Below is a small trained network, with its code and all its weights. Each question gives an input and a class and asks what happens when units are switched off, that is, made to give their printed mean instead of their output.

import numpy as np


def w(rows, s, z=0):
    codes = np.array(rows[::2]) - 128.0
    scale = np.full(codes.shape[1], s)
    scale[-1] = z or s
    return codes * scale


def norm(h):
    return h / np.sqrt((h * h).mean(-1, keepdims=True) + 1e-5)


def f(y):
    return y / 2 * (1 + np.tanh(0.7978845608 * (y + 0.044715 * y**3)))


def log_softmax(a):
    a = a - a.max(-1, keepdims=True)
    return a - np.log(np.exp(a).sum(-1, keepdims=True))


def net(x, mask):
    res = np.array(x, float).reshape(1, 8) / 4 @ E
    u = 0
    for l in range(3):
        y = f(norm(res) @ A[l][:, :-1].T + A[l][:, -1])
        res = res + np.where(mask[u : u + 8], y, B[l][:, -1]) @ B[l][:, :-1]
        u += 8
    return log_softmax(norm(res)[-1] @ U[:, :-1].T + U[:, -1])


A, B = {}, {}
E = w([
[175,81,146,64,81,90,135,139],'x0',
[85,147,155,87,119,137,157,154],'x1',
[96,169,134,118,106,168,147,147],'x2',
[152,146,102,189,142,181,157,107],'x3',
[161,134,190,163,65,125,254,121],'x4',
[187,132,123,145,29,220,129,152],'x5',
[138,90,109,187,205,171,119,117],'x6',
[105,101,118,84,159,180,153,208],'x7',
],0.0018)
A[0] = w([
[203,40,110,139,57,160,53,123,194],'L0N0',
[113,134,113,176,238,62,176,12,91],'L0N1',
[40,103,204,44,46,174,248,188,255],'L0N2',
[48,85,178,59,177,187,115,247,3],'L0N3',
[157,21,185,82,196,5,39,127,38],'L0N4',
[161,67,39,69,96,155,66,86,190],'L0N5',
[197,138,133,65,86,25,144,160,161],'L0N6',
[128,183,183,157,138,45,220,21,197],'L0N7',
],0.0022,0.00085)
B[0] = w([
[154,169,137,133,123,192,176,127,178],'L0N0',
[31,179,231,136,141,150,170,198,175],'L0N1',
[38,187,233,149,187,101,143,155,248],'L0N2',
[189,72,159,214,185,172,157,223,153],'L0N3',
[96,253,122,101,107,100,83,54,186],'L0N4',
[135,158,239,129,142,157,129,163,170],'L0N5',
[10,146,154,140,177,201,167,134,167],'L0N6',
[121,107,107,149,117,228,173,162,188],'L0N7',
],0.0026,0.0017)
A[1] = w([
[93,100,129,60,174,44,71,76,26],'L1N0',
[132,83,69,125,207,185,34,175,90],'L1N1',
[111,104,86,189,253,152,60,111,153],'L1N2',
[64,102,98,69,179,16,52,105,109],'L1N3',
[103,89,88,152,130,56,134,100,2],'L1N4',
[93,204,138,99,122,68,37,114,56],'L1N5',
[154,95,141,190,117,200,177,163,30],'L1N6',
[71,131,96,205,242,118,176,93,114],'L1N7',
],0.003,0.0017)
B[1] = w([
[150,196,109,140,86,82,57,71,151],'L1N0',
[24,70,221,109,154,175,223,227,190],'L1N1',
[58,99,230,56,164,140,230,224,252],'L1N2',
[203,171,68,181,45,104,84,53,231],'L1N3',
[186,50,178,103,127,53,136,209,61],'L1N4',
[97,218,111,52,161,108,106,49,173],'L1N5',
[145,128,124,96,77,35,118,66,162],'L1N6',
[80,54,254,72,60,141,163,175,241],'L1N7',
],0.0026,0.0014)
A[2] = w([
[95,153,93,66,166,36,50,67,70],'L2N0',
[120,83,85,112,167,66,84,83,3],'L2N1',
[64,123,200,134,61,59,249,111,120],'L2N2',
[27,94,206,102,152,122,212,253,163],'L2N3',
[77,134,108,70,103,86,143,82,160],'L2N4',
[200,160,165,93,57,145,138,126,222],'L2N5',
[70,146,168,61,105,182,175,213,193],'L2N6',
[144,135,228,40,111,123,175,106,199],'L2N7',
],0.0036,0.0024)
B[2] = w([
[64,210,132,91,63,84,74,63,149],'L2N0',
[143,186,149,50,89,76,147,183,111],'L2N1',
[66,83,196,47,220,171,98,233,191],'L2N2',
[72,69,235,186,213,189,180,184,255],'L2N3',
[98,196,159,122,141,150,122,126,146],'L2N4',
[123,75,107,198,213,166,95,81,163],'L2N5',
[58,142,253,161,213,103,124,117,214],'L2N6',
[65,129,112,197,176,145,107,161,185],'L2N7',
],0.0038,0.0058)
U = w([
[214,61,40,225,53,239,183,58,137],'0',
[202,69,23,27,37,64,220,224,2],'1',
[20,35,252,195,233,240,225,223,254],'2',
[36,246,78,41,40,47,42,18,166],'3',
],0.0037,0.0028)

Each question gives the input, the list of numbers given to net, and the class t.
The units are the neurons (one row each of A and B). Each row of codes is followed by its name. A weight is (code - 128) times the scale printed after its matrix; where a second scale follows, it is the last column's (A, B and U).
mask holds one flag per neuron, layer by layer. A switched-off neuron (its flag False) gives its mean, the last column of its row in B, instead of its output. The means were averaged over made-up inputs and are rounded, as every weight is.
A unit's drop is (log p(t) with every unit on - log p(t) with that unit switched off) / (log p(t) with every unit on - log p(t) with every unit switched off).
unit that matters most: the unit with the biggest drop
top k neurons: the k neurons with the biggest drops, biggest first
top k neurons in layer l: the k neurons of layer l with the biggest drops, biggest first
drop when u is switched off: that unit's drop, to one decimal
input [-7,4,-8,-6,-4,3,3,-2], class 3: top 4 neurons -> L0N4, L0N7, L1N5, L1N3
input [4,-5,1,-7,-3,5,7,-4], class 3: unit that matters most -> L2N3
input [1,-4,6,-1,0,8,-1,-1], class 0: top 2 neurons -> L2N3, L1N2
input [3,3,-6,4,-4,-3,4,-6], class 3: top 2 neurons -> L0N4, L0N3
input [4,-7,6,4,8,6,1,7], class 0: top 4 neurons in layer 1 -> L1N2, L1N1, L1N7, L1N6
input [0,-5,2,-4,7,1,3,-6], class 0: top 2 neurons -> L1N2, L1N1
input [-4,-7,3,1,0,8,-3,5], class 0: top 4 neurons -> L2N3, L1N2, L2N2, L1N7
input [-7,-5,-5,-8,-2,-1,-5,7], class 3: top 4 neurons in layer 1 -> L1N3, L1N0, L1N5, L1N7
input [-6,0,-4,-2,4,6,-4,-5], class 0: top 2 neurons in layer 2 -> L2N3, L2N6
input [5,-8,-1,-2,-1,5,5,2], class 0: top 3 neurons in layer 2 -> L2N3, L2N2, L2N6
input [3,1,1,0,3,4,2,-1], class 0: top 3 neurons in layer 2 -> L2N3, L2N6, L2N5
input [7,1,-7,2,4,7,-1,0], class 0: top 3 neurons in layer 1 -> L1N2, L1N1, L1N7
input [0,-6,4,8,-5,4,-1,-5], class 0: drop when L2N3 is switched off -> 0.2
input [6,-7,7,-5,-8,-1,5,-7], class 3: drop when L1N1 is switched off -> 0.0
input [-4,4,0,-4,-2,1,2,-8], class 3: drop when L2N3 is switched off -> 0.1
input [-4,-3,-8,-5,0,-8,-4,4], class 3: drop when L1N3 is switched off -> 0.1
input [-8,1,-6,-1,-8,-4,0,-3], class 3: unit that matters most -> L1N3
